Below are the code and all the weights of a small trained network. Each question names an input and a target symbol and asks about switching units off, where a switched-off unit gives its printed mean instead of its output.

import numpy as np


def w(rows, s, z=0):
    codes = np.array(rows[::2]) - 128.0
    scale = np.full(codes.shape[1], s)
    scale[-1] = z or s
    return codes * scale


def f(y):
    return np.maximum(y, 0)


def softmax(a):
    e = np.exp(a - a.max(-1, keepdims=True))
    return e / e.sum(-1, keepdims=True)


def log_softmax(a):
    a = a - a.max(-1, keepdims=True)
    return a - np.log(np.exp(a).sum(-1, keepdims=True))


def net(x, mask):
    ids = ['αβγδεζηλμξπστφψω'.index(c) for c in x.split()]
    T = len(ids)
    res = E[ids] + P[:T]
    q, k, v = (res @ M[0].T for M in (Q, K, V))
    z = softmax(np.where(np.tri(T) > 0, q @ k.T / 3**0.5, -1e9)) @ v
    res = res + np.where(mask[0], z, O[0][:, -1]) @ O[0][:, :-1]
    y = f(res @ A[0][:, :-1].T + A[0][:, -1])
    res = res + np.where(mask[1:13], y, B[0][:, -1]) @ B[0][:, :-1]
    return log_softmax(res[-1] @ U[:, :-1].T + U[:, -1])


Q, K, V, O, A, B = {}, {}, {}, {}, {}, {}
E = w([
[69,48,123,116],'α',
[165,183,117,71],'β',
[213,201,187,111],'γ',
[172,193,118,79],'δ',
[146,232,208,129],'ε',
[72,64,107,110],'ζ',
[194,163,49,44],'η',
[64,30,174,126],'λ',
[74,85,225,180],'μ',
[117,126,122,40],'ξ',
[155,135,38,16],'π',
[88,114,121,141],'σ',
[56,1,73,80],'τ',
[120,112,165,155],'φ',
[73,92,146,144],'ψ',
[128,178,236,115],'ω',
],0.01)
P = w([
[112,181,76,219],'0',
[164,59,161,126],'1',
[57,156,101,141],'2',
[149,65,172,99],'3',
[42,174,94,125],'4',
[142,66,179,79],'5',
[32,186,95,110],'6',
[148,61,189,57],'7',
[17,195,94,92],'8',
[146,61,197,36],'9',
[7,209,94,77],'10',
[145,59,206,13],'11',
],0.012)
Q[0] = w([
[123,59,202,28],'h0',
[123,152,61,199],'h0',
[2,184,106,146],'h0',
],0.017)
K[0] = w([
[132,177,134,77],'h0',
[108,76,105,170],'h0',
[155,150,68,250],'h0',
],0.02)
V[0] = w([
[167,173,215,150],'h0',
[20,56,206,170],'h0',
[172,253,218,223],'h0',
],0.012)
O[0] = w([
[153,142,170,82,145],'h0',
[6,117,226,134,253],'h0',
[137,167,147,53,199],'h0',
],0.02,0.0033)
A[0] = w([
[90,123,181,144,44],'n0',
[185,151,116,71,40],'n1',
[246,92,131,105,123],'n2',
[165,149,120,82,45],'n3',
[109,70,101,72,155],'n4',
[112,79,85,192,172],'n5',
[166,164,67,152,12],'n6',
[112,157,89,138,254],'n7',
[145,209,69,120,210],'n8',
[120,96,126,204,9],'n9',
[122,166,129,104,251],'n10',
[154,80,162,134,161],'n11',
],0.011,0.0093)
B[0] = w([
[86,117,45,102,217],'n0',
[103,195,110,208,189],'n1',
[69,139,13,25,190],'n2',
[134,184,108,203,173],'n3',
[172,184,186,158,209],'n4',
[171,199,169,146,250],'n5',
[181,213,255,166,149],'n6',
[140,40,116,202,195],'n7',
[114,18,166,160,189],'n8',
[146,184,70,52,196],'n9',
[160,78,117,90,241],'n10',
[192,105,138,153,178],'n11',
],0.009,0.014)
U = w([
[136,191,118,109,91],'α',
[148,48,80,94,196],'β',
[134,177,63,64,65],'γ',
[123,64,64,82,220],'δ',
[171,252,195,112,97],'ε',
[147,121,100,122,150],'ζ',
[174,117,85,113,162],'η',
[108,97,125,144,149],'λ',
[71,58,94,118,33],'μ',
[210,96,238,223,155],'ξ',
[208,158,129,147,125],'π',
[130,105,132,144,156],'σ',
[103,221,129,186,116],'τ',
[157,2,125,155,146],'φ',
[78,172,112,70,1],'ψ',
[180,53,205,95,218],'ω',
],0.0073,0.0047)

Each question gives the input, a string of symbols that net reads in full, and the target symbol t.
The units are the heads (3 rows each of Q, K, V and O) and the neurons (one row each of A and B). Each row of codes is followed by its name. A weight is (code - 128) times the scale printed after its matrix; where a second scale follows, it is the last column's (O, A, B and U).
mask holds one flag per unit, heads first, then neurons. A switched-off unit (its flag False) gives its mean, the last column of its rows in O or B, instead of its output. The means were averaged over made-up inputs and are rounded, as every weight is.
A unit's drop is (log p(t) with every unit on - log p(t) with that unit switched off) / (log p(t) with every unit on - log p(t) with every unit switched off).
The circuit of an input: a set's keep is (log p(t) with only the set's units on - log p(t) with every unit switched off) / (log p(t) with every unit on - log p(t) with every unit switched off). Starting from the 12 units with the biggest drops (on a tie, the unit counted first), units are removed one at a time, each time the one whose removal leaves the highest keep (on an exact tie, the one counted first), for as long as the keep stays at least 0.8.
units of the circuit, in order: the units of the circuit, biggest drop first
top k neurons: the k neurons with the biggest drops, biggest first
input φ ζ ω δ τ α ω ζ ω ε τ ψ, target ε: units of the circuit, in order	[h0]
input τ ω γ, target τ: units of the circuit, in order	[h0 n10]
input τ ξ μ ω β, target τ: units of the circuit, in order	[h0 n5]
input τ φ ψ τ ω τ λ ξ η, target τ: units of the circuit, in order	[h0 n5]
input μ φ τ τ ω ω μ τ ω τ ψ, target ψ: units of the circuit, in order	[h0 n0]
input τ τ η λ φ α σ α α τ ω, target τ: units of the circuit, in order	[h0 n5]
input τ τ π β μ ω λ τ ω ω π, target τ: top 3 neurons	[n5 n10 n8]
input λ ω μ λ ξ ε λ, target μ: top 2 neurons	[n0 n5]
input π τ ξ ω ω ε τ, target ξ: units of the circuit, in order	[n6 h0 n8]
input ψ μ α τ ξ τ α τ τ α, target ξ: units of the circuit, in order	[h0 n2 n5]
input ω α ω δ σ, target ε: top 4 neurons	[n1 n3 n0 n2]
input π μ σ, target ξ: top 2 neurons	[n6 n8]
input η ω τ τ δ ω λ ω ψ τ τ τ, target ω: units of the circuit, in order	[h0 n2]
input ω μ ξ τ τ τ τ π, target π: units of the circuit, in order	[h0 n5 n2 n6]
input σ τ ω τ ψ ζ, target ω: top neuron	[n2]
input ω λ λ τ ω μ ζ ω α ψ η, target ε: top 3 neurons	[n1 n3 n0]
input λ τ ω ξ, target ξ: top 2 neurons	[n2 n0]
input π τ γ μ ω τ τ α ω τ μ, target ξ: top 2 neurons	[n6 n8]
input τ ω τ ω α, target τ: top 3 neurons	[n5 n10 n9]
input β τ μ τ δ μ, target δ: top 2 neurons	[n2 n5]
